Below are the code and all the weights of a small trained network. Each question names an input and a class and asks about switching units off, where a switched-off unit gives its printed mean instead of its output.

import numpy as np


def w(rows, s, z=0):
    codes = np.array(rows[::2]) - 128.0
    scale = np.full(codes.shape[1], s)
    scale[-1] = z or s
    return codes * scale


def f(y):
    return np.maximum(y, 0)


def log_softmax(a):
    a = a - a.max(-1, keepdims=True)
    return a - np.log(np.exp(a).sum(-1, keepdims=True))


def net(x, mask):
    res = np.array(x, float).reshape(1, 4) / 4 @ E
    y = f(res @ A[0][:, :-1].T + A[0][:, -1])
    res = res + np.where(mask, y, B[0][:, -1]) @ B[0][:, :-1]
    return log_softmax(res[-1] @ U[:, :-1].T + U[:, -1])


A, B = {}, {}
E = w([
[7,103,123,176,91,160,134,99],'x0',
[132,185,111,124,147,119,226,84],'x1',
[191,111,51,140,73,148,128,66],'x2',
[110,142,109,120,120,100,108,116],'x3',
],0.018)
A[0] = w([
[209,169,48,153,86,157,129,79,200],'N1',
[175,86,127,148,86,162,11,73,170],'N2',
[103,112,151,109,175,126,110,159,173],'N3',
[77,204,157,160,217,113,145,147,181],'N4',
[152,118,142,140,136,126,25,169,192],'N5',
[205,111,114,97,145,105,119,89,169],'N6',
[101,91,68,223,79,143,179,75,116],'N7',
[153,114,183,71,153,70,89,234,253],'N8',
[70,61,181,182,77,137,63,130,183],'N9',
[177,233,130,112,130,148,172,134,166],'N10',
],0.013,0.0061)
B[0] = w([
[168,70,164,76,192,192,145,130,230],'N1',
[250,157,154,171,114,218,122,191,214],'N2',
[79,109,107,146,156,94,129,74,189],'N3',
[70,154,194,171,109,55,194,162,243],'N4',
[156,38,118,152,180,166,98,100,208],'N5',
[153,126,171,39,164,112,146,167,201],'N6',
[132,125,33,204,131,183,184,61,219],'N7',
[156,76,41,175,162,66,24,98,252],'N8',
[41,99,77,91,103,180,116,199,242],'N9',
[121,180,125,107,183,23,87,87,217],'N10',
],0.011,0.02)
U = w([
[118,87,71,188,174,122,98,41,255],'0',
[177,96,187,101,121,139,92,199,175],'1',
[127,218,175,130,134,22,89,107,123],'2',
[121,146,157,9,159,144,154,81,74],'3',
[21,72,123,98,99,132,85,198,152],'4',
[134,137,107,152,52,198,110,155,14],'5',
[22,202,175,184,118,116,170,119,66],'6',
],0.013,0.0027)

Each question gives the input, the list of numbers given to net, and the class t.
The units are the neurons (one row each of A and B). Each row of codes is followed by its name. A weight is (code - 128) times the scale printed after its matrix; where a second scale follows, it is the last column's (A, B and U).
mask holds one flag per neuron, in row order. A switched-off neuron (its flag False) gives its mean, the last column of its row in B, instead of its output. The means were averaged over made-up inputs and are rounded, as every weight is.
A unit's drop is (log p(t) with every unit on - log p(t) with that unit switched off) / (log p(t) with every unit on - log p(t) with every unit switched off).
The circuit of an input: a set's keep is (log p(t) with only the set's units on - log p(t) with every unit switched off) / (log p(t) with every unit on - log p(t) with every unit switched off). Starting from all 10 units, units are removed one at a time, each time the one whose removal leaves the highest keep (on an exact tie, the one counted first), for as long as the keep stays at least 0.8.
units of the circuit, in order: the units of the circuit, biggest drop first
k most important neurons: the k neurons with the biggest drops, biggest first
drop of u: that unit's drop, to one decimal
input [1,6,-3,4], class 6: units of the circuit, in order : N4
input [0,2,4,-5], class 3: 2 most important neurons : N8; N1
input [5,0,-4,0], class 4: 3 most important neurons : N9; N10; N7
input [0,5,-4,4], class 2: 3 most important neurons : N9; N7; N10
input [-7,5,1,-6], class 3: 2 most important neurons : N1; N6
input [-4,-3,1,6], class 1: 2 most important neurons : N7; N2
input [2,-5,0,-4], class 4: 2 most important neurons : N9; N7
input [1,-1,7,-7], class 5: 3 most important neurons : N7; N2; N8
input [2,-5,8,-4], class 5: 2 most important neurons : N7; N2
input [1,4,-5,3], class 6: 3 most important neurons : N4; N8; N6
input [-4,1,-5,6], class 2: 2 most important neurons : N7; N4
input [7,5,0,-3], class 6: 2 most important neurons : N8; N5
input [-2,8,-4,3], class 2: drop of N10 : 0.2
input [-5,-7,-1,-6], class 0: units of the circuit, in order : N8
input [-2,-8,-3,-2], class 0: drop of N8 : 0.8
input [8,7,0,8], class 6: drop of N4 : 0.1
